[ 15  20  52  -4  32 -33  62 -17 -63   6 -44  37 -25  47   5 -51 -24 -42
  -5   1  21 -13  82 -39  -7  62]  q_325
[ -7  -9 -22   2 -14  14 -27   8  28  -2  18 -16 -34 -20  -2  22  10  14
   2   0  -7  -1   2   2   5  -2]  q_619
[ 15  20  52  -4  32 -33  62 -17 -63   6 -44  37 -25  47   5 -51 -24 -42
  -5  83  21 -13  82 -39  -7 -27]  q_429
which: [ 15  20  52  -4  32 -33  62 -17 -63   6 -44  37 -25  47   5 -51 -24 -42
  -5  83  21 -13  82 -39  -7 -27]	q_429
present: [-2  2]	no
present: [ 82 -39]	yes
where: [8]	q_619, 7
present: [-27  -7 -39]	no
which: [ 15  20  52  -4  32 -33  62 -17 -63   6 -44  37 -25  47   5 -51 -24 -42
  -5   1  21 -13  82 -39  -7  62]	q_325

[ 16  22  33  24 -13] : q_931
[44  9 42 -1  7] : q_892
[-11  20  11  28 -18] : q_353
[-58  46   2  74 -52] : q_179
[-81  14 -46  39 -35] : q_9
[ 45 -23  10 -43  32] : q_82
[-21   1 -13   9  -8] : q_677
[ 36 -31  -4 -50  36] : q_879
[-22 -11  27 -27  24] : q_737
[-74  31 -24  60 -46] : q_978
[ 45 -23  10  21 -15] : q_904
where: [46]	q_179, 1
present: [11 20]	no
where: [60]	q_978, 3
present: [  1 -13   9]	yes
present: [ 10 -23  45]	no

[  5  30   2 -38  -5   0  20  34]  q_61
[  2  20 -16  44  68  -9 -36   9]  q_695
[  2  19  -1 -39  -9  -1  20  19]  q_940
[ 35 -14   1  15 -26  -4  11  17]  q_591
present: [ 16 -26  -4]	no
present: [-1 20 18]	no
where: [1]	q_591, 2

[ 58 -24  48 -44 -46  -4  42 -20 -11 -34 -46  22 -74 -11 -42 -28 -13 -27
 -15  19  44  24  25  22  27 -31  65  34  55  10  56  59  56 -47 -59  44
 -18 -74 -49  39  25   4  10  41 -38   5  59  18 -58 -64 -49  60  61] : q_98
[ -6  54  29  -2  -5 -34  52  23 -16 -13  22 -49 -54 -28  70 -11  64  -7
  33 -75  58  69 -65 -37  58 -32  18 -33  47 -43  -6 -70   4  67 -18 -69
 -66  55  70 -20  66 -74 -10 -74  71 -28 -30  -8   6  67 -11 -64 -43] : q_697
[-58 -18 -29 -67 -49  10  27  67  -6 -59 -62  53  21   3 -34 -61 -53  69
 -67 -62 -16 -51 -16 -53  -2 -37 -34 -14 -62   2 -32 -71 -38  35 -44  59
 -40 -39  -7  36 -28  45  70  40  30 -73 -56 -32 -45   8 -45  -6  -9] : q_929
[ 48  -7 -60  16  39  36  46 -44  54 -15 -15  20  -2 -44  72 -51 -27 -36
 -19   2 -66 -37  70 -19  58 -58 -45  -5 -43  34   0  44  71  73 -26 -20
 -26  51 -21 -71  71 -13  24   8  56  36  14  61 -41  74  60  -7  -4] : q_629
[-52 -47 -33  64 -11  47 -69  49  23  -5 -14 -67 -51  12 -38 -68   6 -53
  -5  -6  37  37  -5 -66   5 -17  68 -65 -49 -56 -57 -20  10  16 -39   4
 -12 -49 -34 -53 -16 -34  26 -52 -63 -58 -37  46  -8 -74  -5 -34 -69] : q_202
[ 72 -20  15   8  61  -2  30  -8  42  28  27  -3  52 -38  69  53 -51 -14
 -33   0  69 -21  46  43  37 -64  72  -7  30  54   2  52   1  55  34 -43
  43  -4 -36  65  72 -67  53  19 -21 -43 -15  34 -59  69   4 -68  23] : q_721
[ 48  -7 -60  16  39  36  46 -44  54 -14 -15  20  -2 -44  72 -51 -27 -36
 -19   2 -66 -37  70 -19  58 -58 -45  -5 -43  34   0  44  16  73 -26 -20
 -10  51 -21 -71  71 -13  24   8  56  36  14  61 -19  74  60  -7  -4] : q_443
[-72  30 -50  36  59  36 -65  32  19  59 -19  16   1  54 -19 -14  23 -18
  70  12 -71  23  35 -38  71 -33 -54  73 -57   7  13 -33  16  -5 -34  69
  65 -50 -56 -49  30 -70 -56  25   5 -24 -69   8 -29 -57 -66  28 -71] : q_38
which: [-52 -47 -33  64 -11  47 -69  49  23  -5 -14 -67 -51  12 -38 -68   6 -53
  -5  -6  37  37  -5 -66   5 -17  68 -65 -49 -56 -57 -20  10  16 -39   4
 -12 -49 -34 -53 -16 -34  26 -52 -63 -58 -37  46  -8 -74  -5 -34 -69]	q_202
present: [-8 42]	yes
present: [-45 -46]	no
which: [-72  30 -50  36  59  36 -65  32  19  59 -19  16   1  54 -19 -14  23 -18
  70  12 -71  23  35 -38  71 -33 -54  73 -57   7  13 -33  16  -5 -34  69
  65 -50 -56 -49  30 -70 -56  25   5 -24 -69   8 -29 -57 -66  28 -71]	q_38
where: [-63]	q_202, 44

[-21  25  -1   1 -11] : q_646
[-1 -1 -8  1  0] : q_97
[ 71 -41  76  31  -7] : q_279
[-39  48 -15  -4  -9] : q_311
[30 11  8 12 28] : q_40
[ 58 -22  57  22   8] : q_500
[-12  21 -13  -6   7] : q_620
where: [22]	q_500, 3
where: [-8]	q_97, 2
present: [31 -7]	yes
where: [7]	q_620, 4
where: [-21]	q_646, 0
present: [-8  1  0]	yes

[-35  55  18 -19 -18] = q_80
[-13 -34  26 -19 -11] = q_265
[-35 -34 -16 -19 -11] = q_689
[-35  55  18 -17  43] = q_117
[-36  69   4 -12  27] = q_440
[-35 -22  18 -17  43] = q_379
present: [ 18 -18]	no
where: [27]	q_440, 4
present: [-35 -22  18 -17  43]	yes
present: [69  4]	yes
where: [69]	q_440, 1

[-81 -78 -64  38]  q_206
[-15  96  95  33]  q_806
[ 35 -66 -79 -74]  q_186
[ 59 -68 -32 -21]  q_217
where: [-81]	q_206, 0
where: [96]	q_806, 1
present: [-68  59]	no
present: [-21 -32 -68  59]	no
where: [38]	q_206, 3
where: [-64]	q_206, 2
present: [-78 -63]	no

[-53  45 -61 -44 -30]  q_241
[-22  17  -8 -25  33]  q_113
[ 62 -13 -29 -59 -68]  q_284
present: [ 45 -62]	no
present: [-53  45]	yes
where: [62]	q_284, 0

[ 22 -38  10   2  21   3  -9  37  16  -8  13   6  11  -7  -8  39  -4 -13
 -13 -32 -59  34 -18   8 -44  50 -17 -20  39 -25 -14 -11 -32  -5   0 -29
  17  11 -29  34  19 -13  11   6  -6  29 -53  44 -17  -1 -31 -33   5  36
 -10 -36 -12 -39 -28]  q_913
[-13 -18  21  10   6   8 -37  -1 -22  -4   7  18  -2 -15  19  28 -12   4
   9 -16 -43   1  -5 -22 -49   9   5  -7  17 -13 -11  24 -40 -37  17 -30
  48  11 -59  46 -12 -36   2   0  36   5 -27  34 -15 -18 -17   5  18  35
  -8 -27 -27 -43   4]  q_238
[  3 -28  25  32  24  27 -33  -1  40 -39   3  41 -11 -40  31  14 -18  -2
  15  16 -22  15  -3 -24 -49  48  10  13 -22  -3 -22  24 -31  10 -31 -61
  26   2  -7   4  -2 -21  -8  22  30  11 -43  25 -13 -24 -24  -2  23  29
  37 -13 -20 -10 -40]  q_109
[-21 -27   0  23 -31   3   4  -2   3 -28 -28  30   7 -16  34 -18 -23  -1
   7   8 -31 -20 -61 -38 -18  22 -16 -20 -12   0  26  27  -5  -4 -33  13
 -15  72 -15  -7   8 -35 -26  14  15 -47 -31  17 -12 -37  10 -17 -21  19
  15   9 -27  32  15]  q_621
[ 49 -13  37  46   8  -3   0  18  41 -13  -2   7  -2  -2  -7  -9  21   6
   9  -9 -36 -16 -46 -10 -32   8 -13  11  10   9 -25 -14 -12  46  14  -8
 -15   1  -6  11  20 -36   2 -55   3   5 -20 -15   3   4 -27  22  30  -5
  21 -29  10   7 -60]  q_590
[  3 -24  23  -4  19   5  30  -6  30 -47  11 -10 -12   2 -15  23  -3   5
 -11   7 -20  -4   4   0  12  36  23  -9  57   7 -25  16 -14 -31 -18  20
  20  -4 -19  36 -32 -11  -8  26  40  20 -32  19 -40 -14   1 -19   1  12
  22 -33  22  22  -9]  q_55
[-33 -46 -61  -1  17   1 -26   4 -34  -7 -11   4  28  -2  21   2 -26  -5
  18 -13 -50   0   0   4 -42 -23 -19 -48   0 -25   8 -15 -44 -23  31  -1
  42  22 -49  23  -2 -29   0   7  32   5 -27  18  -1 -19   3  10   1  32
  -9  -7 -35 -42 -13]  q_491
[-17   9  -8 -16 -13  -2 -38  14 -14  18   3  28 -12 -24   1  11   1   6
   4  -4 -21  -5  -7 -46  35  49 -10  -1  36  27  27  24 -21 -19  -6 -11
  16  19  -6  19 -11 -15  12   8  26   8 -27   1 -13 -15  14 -37 -24   7
   3  -1 -14  -8 -25]  q_381
[-21 -27   0  23 -31   3   4  -2   3 -28 -28  30   7 -16  34 -18 -23  -1
   7   8 -31 -20 -61 -38 -18  22 -16 -20 -12   0  26  27  -5  -4 -33  13
 -15  72 -15  63 -21 -28  -6  20  22  -7  -6  38 -38  -8  -3 -10   6   2
  18 -45 -32 -23  16]  q_588
[ 19 -28  42   3  18  36 -16  -8  43 -22  22  31   4 -34 -10  16   4  -7
 -11  -3 -30  16 -44   5 -24  20   6 -16  37 -11 -47  12 -22   8 -11 -37
  20 -24 -15  50 -23 -38  32 -27  17  20 -39  -8  -2   1  -2 -15  31   1
  22 -44   6   9 -38]  q_23
[ 17 -37  -1   7  18 -11  -2  10  -6 -11  12  12 -10   4  -6  45  10   5
  -6 -14 -45  36 -18  -3 -20  21  12 -14  44   2  -7  22 -23 -29  -1 -15
  26 -21 -39  44 -13 -21   5   0  28  14 -35 -25 -24  -2 -49 -27   4  -2
   7 -38 -15 -27   3]  q_823
[  1  -9  49  45  26   3  -4  20  54 -43  -6   7  -1  14 -11   4 -18 -17
   0  11  -4  -1  -4 -18 -53  35  16  17 -12  -7 -36  33 -39   5 -11 -24
  21  -7 -22  16  20  -1 -11  17  14  29 -36 -15 -14 -39  10 -10  39  51
  25 -36  11 -23 -22]  q_410
which: [ 19 -28  42   3  18  36 -16  -8  43 -22  22  31   4 -34 -10  16   4  -7
 -11  -3 -30  16 -44   5 -24  20   6 -16  37 -11 -47  12 -22   8 -11 -37
  20 -24 -15  50 -23 -38  32 -27  17  20 -39  -8  -2   1  -2 -15  31   1
  22 -44   6   9 -38]	q_23
which: [-13 -18  21  10   6   8 -37  -1 -22  -4   7  18  -2 -15  19  28 -12   4
   9 -16 -43   1  -5 -22 -49   9   5  -7  17 -13 -11  24 -40 -37  17 -30
  48  11 -59  46 -12 -36   2   0  36   5 -27  34 -15 -18 -17   5  18  35
  -8 -27 -27 -43   4]	q_238

[-24  25  20 -16  19 -12   3  -2 -10   0  38 -20 -28  14  10  19 -35  18
  37  37 -20  12 -18  -8 -15  35 -11 -48  20 -26   1 -80  15  12 -29  15
   2 -11  29  41  -1] -> q_908
[-24  25  20 -16  19 -12   3  -2  21   0  38 -20 -28  14  10  19 -35  18
  37   8 -20  12 -18  -8 -15  35 -11 -48  20 -26   1 -80  11  12 -29  15
   2 -11  29  41  -1] -> q_959
[-20  30  31 -16  10  -7  17 -21 -20  26  13  -4   8 -25  -4  14  -7   2
  33  12   2 -18 -25  -1 -13  11  -5 -23   9 -29  -6 -15  22  -1  -4  25
  -4 -10  17 -15 -19] -> q_869
which: [-24  25  20 -16  19 -12   3  -2 -10   0  38 -20 -28  14  10  19 -35  18
  37  37 -20  12 -18  -8 -15  35 -11 -48  20 -26   1 -80  15  12 -29  15
   2 -11  29  41  -1]	q_908
present: [37 37]	yes
which: [-20  30  31 -16  10  -7  17 -21 -20  26  13  -4   8 -25  -4  14  -7   2
  33  12   2 -18 -25  -1 -13  11  -5 -23   9 -29  -6 -15  22  -1  -4  25
  -4 -10  17 -15 -19]	q_869
present: [-24  25  20 -16  19]	yes

[ -4  -4 -38  -3  -5   8  -9  -7   0  -9  10] = q_792
[-16  -3 -28   8   1  -5  -3   6  27 -23 -67] = q_39
[ -4  -4 -38  -3  -5   8  -9  -7  -4  -9  10] = q_514
present: [ 27 -23]	yes
present: [ 0 -9]	yes
where: [-67]	q_39, 10

[-21  69   0  13] : q_688
[ 27   0 -11  16] : q_774
[ 23  -3   7 -10] : q_797
[-3 15 15 -4] : q_138
[-3 11 -3  8] : q_278
[20  1 -3  2] : q_800
[ 18  32  37 -23] : q_455
[-19   8  16  -7] : q_317
[  8  -2  17 -13] : q_358
[18 13 -9 11] : q_808
[-12   3   3 -10] : q_76
[  2 -19 -24  13] : q_482
present: [-11  16]	yes
where: [17]	q_358, 2
where: [69]	q_688, 1
where: [37]	q_455, 2
where: [-9]	q_808, 2
where: [23]	q_797, 0

[-25   2  33  37  22  29  36  37  -2  -6 -11  31  13  23  16  -4  22 -29
  -1] -> q_397
[-21  42   4 -19 -35 -32  71 -26  31  41  40 -26  50  -4  61  40  -9 -25
  38] -> q_355
[ -5  -5  -4 -26 -28 -32  51 -39 -23 -15  -7 -51  47  -4  49  -4  -6  22
 -26] -> q_368
[-10  34  -8   5   3   5 -30   5  41  37  32  20 -25  -7 -25  32  -5 -14
  42] -> q_820
[  5   3 -41 -30 -25 -27 -58 -26   2  -1  -2  -9 -41 -36 -47   0 -34   5
   3] -> q_71
[-14  21   1  13  12  15 -27  24  46  42  33  45 -20   2 -16  25   4 -26
  47] -> q_392
[  4  40 -54 -59 -56 -57 -33 -58  44  49  47 -37 -11 -49 -15  44 -50   3
  40] -> q_433
[-16 -16  37  42  34  38  28  46 -14 -20 -23  36   6  30  11 -21  29 -21
 -12] -> q_67
present: [ 33  45 -21   2 -16]	no
where: [23]	q_397, 13
present: [61 41 -9]	no
where: [-51]	q_368, 11
which: [-25   2  33  37  22  29  36  37  -2  -6 -11  31  13  23  16  -4  22 -29
  -1]	q_397
where: [61]	q_355, 14

[ 33  34  33  18 -74 -67 -80 -11 -74]  q_291
[ 33  14 -83  18 -74 -67 -80 -11  -6]  q_460
[ 33  14 -83  18 -84 -67 -80 -30  49]  q_891
present: [ 33  14 -84]	no
which: [ 33  14 -83  18 -84 -67 -80 -30  49]	q_891
where: [34]	q_291, 1
present: [ 14 -83]	yes

